Here is a tiny trained network, its code and every weight. The questions are about switching its units off for an input and a target symbol, where a switched-off unit gives its printed mean instead of its output.

import numpy as np


def w(rows, s, z=0):
    codes = np.array(rows[::2]) - 128.0
    scale = np.full(codes.shape[1], s)
    scale[-1] = z or s
    return codes * scale


def f(y):
    return np.maximum(y, 0)


def softmax(a):
    e = np.exp(a - a.max(-1, keepdims=True))
    return e / e.sum(-1, keepdims=True)


def log_softmax(a):
    a = a - a.max(-1, keepdims=True)
    return a - np.log(np.exp(a).sum(-1, keepdims=True))


def net(x, mask):
    ids = ['ΓΛαβδεθψω'.index(c) for c in x.split()]
    T = len(ids)
    res = E[ids] + P[:T]
    u = 0
    for l in range(3):
        q, k, v = (res @ M[l].T for M in (Q, K, V))
        z = softmax(np.where(np.tri(T) > 0, q @ k.T / 2**0.5, -1e9)) @ v
        res = res + np.where(mask[u], z, O[l][:, -1]) @ O[l][:, :-1]
        u += 1
        y = f(res @ A[l][:, :-1].T + A[l][:, -1])
        res = res + np.where(mask[u : u + 8], y, B[l][:, -1]) @ B[l][:, :-1]
        u += 8
    return log_softmax(res[-1] @ U[:, :-1].T + U[:, -1])


Q, K, V, O, A, B = {}, {}, {}, {}, {}, {}
E = w([
[73,127,132],'Γ',
[77,101,137],'Λ',
[249,65,56],'α',
[170,144,102],'β',
[139,137,112],'δ',
[122,184,189],'ε',
[139,125,110],'θ',
[138,115,118],'ψ',
[195,50,102],'ω',
],0.02)
P = w([
[148,68,122],'0',
[133,127,182],'1',
[98,177,51],'2',
[84,120,177],'3',
[131,120,206],'4',
[185,168,94],'5',
[127,61,151],'6',
[130,120,210],'7',
[141,229,162],'8',
[105,1,125],'9',
],0.016)
Q[0] = w([
[250,148,61],'0.h1',
[100,150,96],'0.h1',
],0.018)
K[0] = w([
[141,4,59],'0.h1',
[97,152,121],'0.h1',
],0.028)
V[0] = w([
[144,253,161],'0.h1',
[139,96,101],'0.h1',
],0.0063)
O[0] = w([
[255,85,63,3],'0.h1',
[65,173,157,178],'0.h1',
],0.0055,0.003)
A[0] = w([
[89,153,255,59],'0.n1',
[111,162,83,218],'0.n2',
[28,167,106,4],'0.n3',
[137,49,91,121],'0.n4',
[49,70,179,115],'0.n5',
[122,140,111,67],'0.n6',
[31,44,57,129],'0.n7',
[96,41,127,76],'0.n8',
],0.0096,0.0037)
B[0] = w([
[99,48,208,230],'0.n1',
[188,222,83,198],'0.n2',
[255,18,35,170],'0.n3',
[98,180,77,225],'0.n4',
[118,80,64,236],'0.n5',
[99,130,145,131],'0.n6',
[78,253,244,254],'0.n7',
[29,149,199,219],'0.n8',
],0.0094,0.0041)
Q[1] = w([
[2,44,51],'1.h1',
[31,58,181],'1.h1',
],0.004)
K[1] = w([
[113,147,177],'1.h1',
[177,2,99],'1.h1',
],0.0037)
V[1] = w([
[122,2,153],'1.h1',
[187,38,170],'1.h1',
],0.0095)
O[1] = w([
[159,140,54,111],'1.h1',
[201,175,254,3],'1.h1',
],0.0077,0.0014)
A[1] = w([
[115,65,137,129],'1.n1',
[172,239,73,156],'1.n2',
[140,165,84,239],'1.n3',
[153,153,117,67],'1.n4',
[66,175,131,73],'1.n5',
[108,166,9,158],'1.n6',
[49,143,74,145],'1.n7',
[32,93,93,253],'1.n8',
],0.011,0.0038)
B[1] = w([
[105,112,64,171],'1.n1',
[151,31,181,210],'1.n2',
[152,209,79,183],'1.n3',
[100,155,94,138],'1.n4',
[141,65,148,198],'1.n5',
[123,136,247,202],'1.n6',
[192,86,103,215],'1.n7',
[173,213,58,255],'1.n8',
],0.014,0.0079)
Q[2] = w([
[132,251,125],'2.h1',
[104,169,137],'2.h1',
],0.017)
K[2] = w([
[244,255,95],'2.h1',
[67,236,164],'2.h1',
],0.009)
V[2] = w([
[74,252,208],'2.h1',
[65,124,16],'2.h1',
],0.013)
O[2] = w([
[1,249,156,3],'2.h1',
[43,88,92,37],'2.h1',
],0.0097,0.0051)
A[2] = w([
[95,250,72,155],'2.n1',
[49,65,107,40],'2.n2',
[154,182,108,207],'2.n3',
[88,91,206,1],'2.n4',
[118,176,204,129],'2.n5',
[113,231,102,50],'2.n6',
[159,117,167,28],'2.n7',
[154,193,168,176],'2.n8',
],0.013,0.006)
B[2] = w([
[6,127,212,169],'2.n1',
[51,187,209,144],'2.n2',
[111,189,74,209],'2.n3',
[178,234,101,137],'2.n4',
[92,100,51,207],'2.n5',
[219,94,179,147],'2.n6',
[62,180,76,207],'2.n7',
[176,73,217,245],'2.n8',
],0.018,0.011)
U = w([
[166,201,2,22],'Γ',
[199,219,188,174],'Λ',
[60,20,153,22],'α',
[74,136,186,11],'β',
[122,69,204,83],'δ',
[60,199,166,50],'ε',
[105,6,134,252],'θ',
[57,241,85,233],'ψ',
[164,18,141,214],'ω',
],0.0084,0.0027)

Each question gives the input, a string of symbols that net reads in full, and the target symbol t.
The units are the heads (2 rows each of Q, K, V and O) and the neurons (one row each of A and B). Each row of codes is followed by its name. A weight is (code - 128) times the scale printed after its matrix; where a second scale follows, it is the last column's (O, A, B and U).
mask holds one flag per unit, layer by layer, with each layer's heads first. A switched-off unit (its flag False) gives its mean, the last column of its rows in O or B, instead of its output. The means were averaged over made-up inputs and are rounded, as every weight is.
A unit's drop is (log p(t) with every unit on - log p(t) with that unit switched off) / (log p(t) with every unit on - log p(t) with every unit switched off).
The circuit of an input: a set's keep is (log p(t) with only the set's units on - log p(t) with every unit switched off) / (log p(t) with every unit on - log p(t) with every unit switched off). Starting from the 12 units with the biggest drops (on a tie, the unit counted first), units are removed one at a time, each time the one whose removal leaves the highest keep (on an exact tie, the one counted first), for as long as the keep stays at least 0.8.
units of the circuit, in order: the units of the circuit, biggest drop first
most important unit: the unit with the biggest drop
k most important neurons: the k neurons with the biggest drops, biggest first
k most important neurons of layer l: the k neurons of layer l with the biggest drops, biggest first
input Λ ψ δ ω, target α: most important neuron of layer 1	(1.n7)
input δ ψ δ ψ δ δ ψ, target ε: 2 most important neurons of layer 1	(1.n2 1.n6)
input Γ β δ, target Λ: 2 most important neurons	(1.n2 2.n8)
input δ ψ ω δ, target ε: 3 most important neurons	(1.n2 1.n6 2.n1)
input ψ δ ψ δ δ δ α ψ ψ θ, target Γ: units of the circuit, in order	(1.n8 2.n8)
input ψ ψ δ, target Λ: 2 most important neurons	(1.n2 1.n6)
input β ψ ω, target Λ: 4 most important neurons	(1.n2 2.n8 1.n6 2.n7)
input Γ θ ψ, target Λ: 3 most important neurons	(1.n2 1.n6 1.n8)
input ψ Λ β ψ ω ψ θ ψ ψ ω, target Γ: 2 most important neurons of layer 2	(2.n8 2.n1)
input ψ ω θ ψ θ α α ψ θ Γ, target Γ: 4 most important neurons of layer 0	(0.n3 0.n4 0.n5 0.n7)
input ψ α ω θ Λ Γ ψ θ, target θ: 3 most important neurons of layer 2	(2.n3 2.n8 2.n7)
input ω ψ ψ α θ θ, target ω: 2 most important neurons of layer 2	(2.n8 2.n5)
input ψ ψ θ, target Λ: units of the circuit, in order	(1.n2 1.n6 2.n4)
input θ ψ ε δ, target ψ: units of the circuit, in order	(2.h1)
input ψ α Γ, target Λ: 4 most important neurons	(1.n2 1.n6 2.n8 2.n7)
input θ ψ ψ ω, target ψ: 3 most important neurons of layer 1	(1.n2 1.n7 1.n6)
input θ δ ψ δ θ θ θ Λ Γ α, target ψ: 2 most important neurons	(1.n5 1.n7)
input ψ ψ Γ α, target Γ: 3 most important neurons	(1.n7 1.n8 2.n8)
input α ψ Λ δ Λ, target ε: 2 most important neurons of layer 2	(2.n1 2.n8)
input ψ δ ψ Λ β θ ψ, target Γ: units of the circuit, in order	(2.n8 1.n6)
input ψ ψ ψ ω δ θ α, target Γ: 3 most important neurons of layer 0	(0.n8 0.n2 0.n4)
input ψ β θ Λ ψ ψ θ ψ, target ω: units of the circuit, in order	(0.n7 1.n6 2.h1)
input ψ ψ ψ Γ ε ω ψ, target Γ: most important unit	1.n8
